In the rows, zero is written as 128.
Facts:
j623 -Φ-> j553; j541 -Φ-> j103; j782 -Φ-> j837; j792 -Φ-> j179; j217 -Φ-> j780
j221 -Φ-> j19; j77 -Φ-> j691; j790 -Φ-> j792; j752 -Φ-> j479; j44 -Φ-> j103
j440 -Φ-> j19; j279 -Φ-> j780; j535 -Φ-> j496; j428 -Φ-> j553; j552 -Φ-> j570
j262 -Φ-> j179; j951 -Φ-> j691; j607 -Φ-> j479; j618 -Φ-> j181; j501 -Φ-> j837
j348 -Φ-> j623; j98 -Φ-> j970; j476 -Φ-> j182; j103 -Φ-> j797; j693 -Φ-> j343
j988 -Φ-> j81; j204 -Φ-> j19; j904 -Φ-> j179; j129 -Φ-> j179; j779 -Φ-> j182
j613 -Φ-> j691; j976 -Φ-> j691; j478 -Φ-> j196; j536 -Φ-> j81; j996 -Φ-> j691
j383 -Φ-> j382; j238 -Φ-> j103; j780 -Φ-> j553; j524 -Φ-> j98; j906 -Φ-> j496
j629 -Φ-> j691; j168 -Φ-> j343; j8 -Φ-> j797; j642 -Φ-> j768; j864 -Φ-> j970
j873 -Φ-> j970; j379 -Φ-> j970; j271 -Φ-> j19; j197 -Φ-> j553; j924 -Φ-> j570
j14 -Φ-> j262; j101 -Φ-> j904; j570 -Φ-> j214; j422 -Φ-> j478; j940 -Φ-> j103
j891 -Φ-> j311; j545 -Φ-> j311; j426 -Φ-> j780; j531 -Φ-> j837; j943 -Φ-> j944
j116 -Φ-> j691; j812 -Φ-> j570; j324 -Φ-> j768; j451 -Φ-> j904; j793 -Φ-> j8
j442 -Φ-> j471; j423 -Φ-> j103; j587 -Φ-> j19; j57 -Φ-> j623; j559 -Φ-> j837
j763 -Φ-> j471; j968 -Φ-> j838; j34 -Φ-> j8; j631 -Φ-> j864; j102 -Φ-> j103
j339 -Φ-> j285; j651 -Φ-> j471; j852 -Φ-> j479; j269 -Φ-> j768; j172 -Φ-> j970
j813 -Φ-> j98; j802 -Φ-> j720; j614 -Φ-> j570; j821 -Φ-> j797; j636 -Φ-> j179
j826 -Φ-> j166; j421 -Φ-> j768; j513 -Φ-> j496; j482 -Φ-> j196; j244 -Φ-> j471
j905 -Φ-> j720; j944 -Φ-> j970; j473 -Φ-> j181; j64 -Φ-> j768; j365 -Φ-> j81
j603 -Φ-> j970; j543 -Φ-> j553; j382 -Φ-> j577; j67 -Φ-> j780; j581 -Φ-> j19
j161 -Φ-> j904; j84 -Φ-> j95; j386 -Φ-> j780; j381 -Φ-> j8; j526 -Φ-> j553
j472 -Φ-> j837; j869 -Φ-> j103; j81 -Φ-> j855; j311 -Φ-> j179; j89 -Φ-> j8
j471 -Φ-> j855; j496 -Φ-> j95; j479 -Φ-> j797; j292 -Φ-> j553; j470 -Φ-> j577
j355 -Φ-> j95; j564 -Φ-> j8; j438 -Φ-> j81; j849 -Φ-> j478; j323 -Φ-> j496
j656 -Φ-> j262; j285 -Φ-> j166; j833 -Φ-> j95; j181 -Φ-> j577; j210 -Φ-> j768
j646 -Φ-> j8; j23 -Φ-> j570; j529 -Φ-> j479; j139 -Φ-> j998; j936 -Φ-> j214
j966 -Φ-> j95; j973 -Φ-> j838; j302 -Φ-> j864; j606 -Φ-> j904; j156 -Φ-> j837
j359 -Φ-> j81; j998 -Φ-> j196; j903 -Φ-> j691; j295 -Φ-> j81; j190 -Φ-> j944
j498 -Φ-> j476; j991 -Φ-> j553; j838 -Φ-> j343; j106 -Φ-> j262; j994 -Φ-> j262
j923 -Φ-> j996; j860 -Φ-> j478; j931 -Φ-> j479; j720 -Φ-> j970; j783 -Φ-> j570
j65 -Φ-> j768; j384 -Φ-> j570; j774 -Φ-> j81; j846 -Φ-> j838; j867 -Φ-> j478
j623 -Ω-> j428; j541 -Ω-> j940; j782 -Ω-> j531; j792 -Ω-> j636; j217 -Ω-> j279
j77 -Ω-> j996; j752 -Ω-> j852; j44 -Ω-> j102; j440 -Ω-> j204; j535 -Ω-> j323
j428 -Ω-> j543; j552 -Ω-> j614; j262 -Ω-> j904; j951 -Ω-> j77; j607 -Ω-> j529
j348 -Ω-> j57; j98 -Ω-> j603; j476 -Ω-> j779; j103 -Ω-> j821; j988 -Ω-> j438
j204 -Ω-> j587; j904 -Ω-> j311; j613 -Ω-> j951; j976 -Ω-> j613; j478 -Ω-> j998
j536 -Ω-> j774; j996 -Ω-> j903; j238 -Ω-> j541; j780 -Ω-> j991; j524 -Ω-> j813
j906 -Ω-> j513; j168 -Ω-> j838; j8 -Ω-> j103; j642 -Ω-> j64; j864 -Ω-> j944
j873 -Ω-> j379; j379 -Ω-> j864; j271 -Ω-> j581; j197 -Ω-> j780; j924 -Ω-> j812
j14 -Ω-> j656; j101 -Ω-> j161; j570 -Ω-> j936; j422 -Ω-> j867; j940 -Ω-> j44
j545 -Ω-> j891; j426 -Ω-> j67; j531 -Ω-> j559; j943 -Ω-> j190; j116 -Ω-> j976
j324 -Ω-> j642; j793 -Ω-> j646; j442 -Ω-> j763; j587 -Ω-> j271; j559 -Ω-> j501
j763 -Ω-> j244; j34 -Ω-> j381; j631 -Ω-> j302; j102 -Ω-> j869; j852 -Ω-> j607
j269 -Ω-> j65; j614 -Ω-> j23; j636 -Ω-> j129; j482 -Ω-> j478; j244 -Ω-> j651
j905 -Ω-> j802; j944 -Ω-> j172; j473 -Ω-> j618; j64 -Ω-> j421; j365 -Ω-> j536
j603 -Ω-> j873; j543 -Ω-> j526; j382 -Ω-> j470; j67 -Ω-> j217; j581 -Ω-> j221
j161 -Ω-> j451; j84 -Ω-> j833; j386 -Ω-> j426; j381 -Ω-> j564; j526 -Ω-> j292
j472 -Ω-> j782; j869 -Ω-> j423; j311 -Ω-> j792; j471 -Ω-> j81; j479 -Ω-> j8
j292 -Ω-> j197; j355 -Ω-> j84; j564 -Ω-> j793; j438 -Ω-> j365; j849 -Ω-> j422
j323 -Ω-> j906; j656 -Ω-> j106; j285 -Ω-> j826; j833 -Ω-> j966; j181 -Ω-> j382
j210 -Ω-> j269; j646 -Ω-> j89; j23 -Ω-> j384; j529 -Ω-> j931; j966 -Ω-> j496
j973 -Ω-> j968; j606 -Ω-> j101; j156 -Ω-> j472; j903 -Ω-> j629; j295 -Ω-> j988
j838 -Ω-> j693; j994 -Ω-> j14; j860 -Ω-> j849; j720 -Ω-> j98; j783 -Ω-> j552
j65 -Ω-> j324; j384 -Ω-> j924; j774 -Ω-> j359; j846 -Ω-> j973

Known rows:
[114 106 102 141 137 163 129 138 140 136 137  83 178 132 124 146 131 107
 143 147 132 162 145 118 127 141 100 131 128 109 125] : j365
[ 83 148 123 139 129  86 158 126 127 142 119 125 112 132 147  95 138 120
 123 156 101 117 163 150 111 130 130 119 121 130 148] : j976
[135 143 104 112 167 138 129  90 128 111 148 121 102  97 127 169 113 114
 136  57 124 117 112 121 128  64 170 151 123 190 131] : j970
[131 123 138 123 122 153 136 138 103 140 154 107 134  94 119 175 147 109
 122 106 125 161 127 123 114  94 104 189 166 124 112] : j379
[ 86 108  95 152 150 129 133 105 148 109 130  99 167 152 119 106 123 122
 140 158 113 154 153 118 144 143 113 102 112 131 141] : j988
[ 83 125 131 138 132  85 130  97 136  98 121 148 119 153 117  82 123 148
 111 153  99 130 143 132 147 137 137 109 120 137 149] : j440
[134 110 123 126  87 131 154 136 152 154 118 113 145 112 130 122 170 145
  99 124 169 151 105 130 124 128 114 135 168 122 130] : j513
[115 125 136 130 118 124 128 131 127 128 128 129 132 130 121 124 134 131
 118 139 122 138 134 130 129 134 121 137 137 118 130] : j498
[101 125 131 136 127 105 132 112 131 113 125 138 126 141 121 100 129 139
 117 145 111 132 139 130 137 134 127 119 126 130 139] : j826
[142 103 110 130 123 199 125 170 131 164 146  67 189 113 126 186 139  90
 146 137 151 171 137 119 111 139  86 162 145  88 110] : j774
[184 136 125 106 137 132 125 124 130 104 145 135 118 130 146 120 114 137
 188  87 166 104 126 125 110 114 192 110  89 122 151] : j311
[172 146 103 130 163  88 101 103 166 105 117 149 109 135 156 132 105 116
 146 129 122  60  85 115 129 114 144  79 102 164  80] : j8
[124 130 131 146 135  81 123 109 137 104 123 145 125 141 133 104 132 130
 126 166 102 115 118 117 133 127 103 109 133 131  96] : j381
[ 88 123 126 143 120  99 122  76 136 124 139 156 105 132 118  78 121 168
 134 151  89 125 148 127 154 159 122 107 116 149 147] : j482
[153 134 107 110 122 162  92  94 153 171 150 144  94  94 136 145  99 152
 162  95 127  87 122 129 140 163 155 117  98 165 138] : j196
[122 129 130 146 134  82 123 111 137 105 124 144 125 141 133 104 133 131
 125 163 104 116 119 118 133 127 105 110 133 131 100] : j852
[106 116 120 136 108  98 150 104 153 123 115 131 132 135 126  87 153 155
 101 138 139 141 120 130 141 130 127 110 146 140 144] : j84
[139 123  74 123 167 169 114 119 168 130 125  92 157 135 137 154  97 104
 159 104 148 113 126 121 134 132 160  95  87 152 138] : j855
[151 142 141 113  93 172 148 209 105 211 138  85 141  81 155 196 158  79
 130 129 147 139 144 153  70 127  94 195 161  77 109] : j903
[111 122 138 127 118 120 128 130 128 124 129 132 131 134 120 122 131 132
 114 142 118 140 136 133 131 136 123 139 136 116 132] : j782
[ 86 123 133 136 133  85 127  98 140  95 118 149 120 157 114  85 120 146
 106 152 100 128 141 134 148 137 141 109 118 135 149] : j473

Rows:
No name comes twice in this set of rows, the named rows included.
[124 141 129 154 155 147 161 142 127  85  91 172 119 128 118 127  72 172
 114  73  85  68 129  91 115 136 180   4 111 189 164] => j570
[ 73 110  91 157 157 112 135  88 153  95 126 107 161 163 117  85 119 130
 138 163 104 149 156 117 152 142 121  87 104 140 149] => j295
[116 114  50 136 187 163 116  95 182 112 126  80 173 151 134 134  89 103
 168 118 139 119 139 114 146 137 161  69  69 163 149] => j81
[117 125 134 129 128 135 138 122 107 126 151 115 128 104 117 154 143 119
 121 112 115 158 131 122 121  95 112 173 157 135 120] => j873
[131 132 121  98 148 120  95 115 167 106 114 147 111 151 124 138  85 124
 108 105 129  88 115 145 143 132 200 112  90 148 151] => j838
[197 161 116  85 112 205 135 223 124 238 133  74 127  64 179 240 133  57
 149  80 179  94 124 163  54 116 143 185 132 100 110] => j629
[101 126 140 149 127 118 148 131 119 105 117 147 131 135 116 108 121 151
 112 135  97 127 141 115 127 137 123  92 136 136 142] => j936
[101 107  99 146 143 147 131 121 143 122 134  91 171 142 121 126 127 113
 141 153 123 158 148 118 137 141 107 117 120 120 133] => j438
[128 118 135 128  92 156 109 114 125 176 159 136 116  93 123 138 132 153
 145 137 112 137 140 126 133 170  95 153 140 123 125] => j867
[128 104 106 136 129 182 128 155 134 150 141  75 184 122 124 165 134  97
 144 142 142 167 140 118 119 140  94 147 136  99 117] => j536
[ 90 114 107 146 142 122 132 107 143 110 128 111 154 148 120 105 125 127
 133 154 112 146 148 122 142 139 118 107 117 131 141] => j763
[172 119 149 108 101 205 130 188  88 180 166  83 151  65 125 234 159  86
 125  91 154 176 115 124  89  92  83 234 191  93  90] => j172
[186 115  93  98  91 163 148 141 189 181 108 100 139  91 152 157 160 139
 103  66 225 115  65 134 118 116 162 120 156 151 132] => j496
[211 158 128  95 148 240 101 195  62 211  96 101 110 113 138 194 124  85
 139  67 223 122  85 146 143 119 105 170 110 122  97] => j780

The same nodes again, as new rows of numbers:
Known rows:
[143 159 154 134 102  76 131 110 203 164  94 154  96 184 181  97  96 147
  79 135  51  98  53 116 161 171  46  68 178 168 149 104 121 136 131 220
  73 145] : j496
[123 152 125 106 121 112  83  88 136 123 100 132  98 148  77  96 108 148
 125 122 116 129 127 134 161 121 144 122 115 116 129 158 105  99 106 174
  69 135] : j501
[119 116 119 154 139 112 164 134 120  94 131 134 103 105 117 160 156 118
 114 167 131 182 118 140 113 121 167 127 146 127 133 146  83 130 115 126
 176 129] : j849
[127 141 156 131 139  96 110 116 120 140 134 145 149 129  99 115 103  94
 131 130 123 115 137 128 117 113 142 116 148 137 137 180 133 102 112  97
 124 112] : j292
[114 138 142 132 136  93 111  95 151  98 104 150  82 137  76 119 112 142
 103 174 118 156 107 146 146  97 205 123 138 109 138 166  65  97 109 192
  87 138] : j867
[123 150 134 108 122 115  86  89 145 126 103 136 100 151  86  95 105 143
 118 126 119 121 116 138 158 117 152 124 118 114 129 153 109 102 112 173
  68 136] : j779
[132 123 123 104 106 142 134 127 113 127 162 127 131 107 144 140 154 123
  93 108 144 135  90 129 167 122 127 140 126 158 116 139 122 109  99 118
 159 128] : j951
[118 166 121 110 135 128  57  87 136 146 121 135 121 139 113  92 108 126
 119 177  94 141  86 178 136 125 170 153  97  97 132 116 120  88  91 182
  46 144] : j359
[118 134 145 122 105 132  94 107 152 147 109 157 103 176 105  70 126 159
 118 155 161 101 152 105 155 110 144 105  93  83 133 135  77 141  85 119
 101 131] : j924
[130 123 129 140  94 122 120  97 130 115 131 155 110 125  83  91  94 112
 143 111 116 141 146 148 155  83 138 129 105 107 119 109 131 106 133 161
 105 146] : j636
[120 160 125 108 129 123  68  89 139 140 113 135 116 143 105  93 106 131
 120 160 103 135  96 164 145 121 165 143 106 102 130 129 118  93  97 179
  53 141] : j651
[138 141 138 145 114  98 162 142 167 148 115 146 124 150 202 131 123 133
  99 133  81 113  78 108 137 177  40  78 167 169 141  93 134 155 139 165
 131 132] : j95
[167 133 144 101 168 149 109 153 186 136 125 108 117 147 124 103  80 144
 149 136 176 138 120  85 116 135 154 156 156 134 153 102 133 128 175 170
   5 125] : j944
[121 154 173 118 138  84  80  89 139 144 117 155 136 149  72  89  79 107
 128 135 119 101 127 134 139  99 165 113 144 125 138 191 122  82 106 142
  66 118] : j991
[113  87 165 123 129 133 140 140 143 142 130  98 176 147 177 197 137 188
 115 117 118  57 152 135  88 103 135 127 132 127 137 116 159 156 190 152
 123 132] : j8
[130 123  99 136 124 137 142 133 101 113 132 113 125 112 126 142 158 121
 136 112 129 155 146 124 122 151 100 126 124 136 119 134 126 140 115  93
 176 123] : j204
[173 108 121 127 172 173 162 198 155 129 153  93 141 114 166 145 126 121
 162 129 185 162 138  75  80 162 112 160 164 154 145  80 151 162 179  97
 100 115] : j98
[117 105 135 119 116 139 126 112 125 115 133 105 136 136 133 157 144 153
 116 110 122 115 153 147 105 112 122 131 116 121 122 153 137 142 139 118
 137 132] : j564
[125 150 135 108 121 115  84  93 144 125 105 134 101 151  88  95 104 143
 120 125 116 118 116 137 157 117 150 123 119 115 130 154 109 100 113 175
  69 135] : j826
[134 110 138 161 109 119 155 143 134 143 132 166 147 115 123 116  84 117
 161 121 120 114 139 127 147  84 137 125 120 122 130  45 154 119 182 176
 123 143] : j792
[116 119 146 108 113 126 100  90 139 117 122 112 124 154 111 134 124 164
 111 114 117 105 141 149 123 101 141 128 115 111 126 162 128 124 133 155
  93 136] : j529

Rows:
No name comes twice in this set of rows, the named rows included.
[121 103 108 165 138 124 189 156 108  87 145 128 116  91 138 178 175 111
 119 165 135 195 131 135  96 135 146 128 149 135 129 134  91 147 120  90
 222 124] => j860
[123 109 107 158 137 131 181 155 105  97 144 126 122  95 138 172 174 113
 124 152 133 183 136 131 100 137 130 129 143 137 127 128 105 150 122  84
 215 122] => j482
[127 136 153 135 140 102 122 125 113 136 140 144 154 121 106 124 115  90
 134 129 126 123 139 125 111 119 134 116 147 141 134 176 137 111 111  82
 145 110] => j526
[119 161 114 116 135 134  71  99 128 144 128 130 126 131 124 101 117 118
 124 176  98 143  88 176 126 127 162 155  99 102 129 110 126  96  91 167
  67 140] => j774
[126 107 117 149 109 158 158 156 118 141 145 139 131 135 152 119 179 132
 131 146 172 129 172  95 115 142  97 112 103 105 122 110 100 184  91  34
 212 121] => j783
[174 106 116 131 172 175 177 205 148 129 159  91 145 105 177 155 136 118
 161 130 188 165 143  75  73 168 106 161 167 156 145  79 154 168 181  83
 119 112] => j720
[133 127 128  98 105 140 122 119 118 127 158 129 125 114 135 132 146 126
  89 108 143 130  88 131 175 117 133 141 123 155 118 144 118 103  97 134
 138 129] => j77
[119 130 139 128 106 137 107 116 146 148 117 156 108 167 112  80 138 153
 121 153 163 103 155 103 146 113 136 109  97  88 130 130  84 149  85 103
 124 128] => j384
[151 143 134  95 135 142  84 106 168 111 122 114  87 151  84  82  93 134
 135 125 157 158 128 119 134 125 150 149 130 117 136 152 115 112 129 158
  20 130] => j172
[154 128 119 111 141 158 119 131 149 107 142 104 103 129 110 108 120 119
 142 121 162 171 137 113 109 141 126 151 133 128 129 142 125 133 131 112
  79 125] => j379
[129 121 122 142 101 131 141 117 115 108 140 145 120 112 116 113 116 108
 143 113 126 149 147 141 140 106 113 126 105 116 114 111 137 126 135 128
 138 135] => j790
[124 138  92 136 134 152 122 137 100 138 154 120 148 100 164 140 160  98
 132 171 110 170 107 166  94 151 125 157 107 119 120  89 141 130  98  98
 156 133] => j988
[141  82 117 190  98 139 207 173 104 131 163 161 166  78 150 145 117  90
 177 109 127 144 171 126 121  90  98 131 118 134 118  15 175 147 192 116
 208 141] => j262

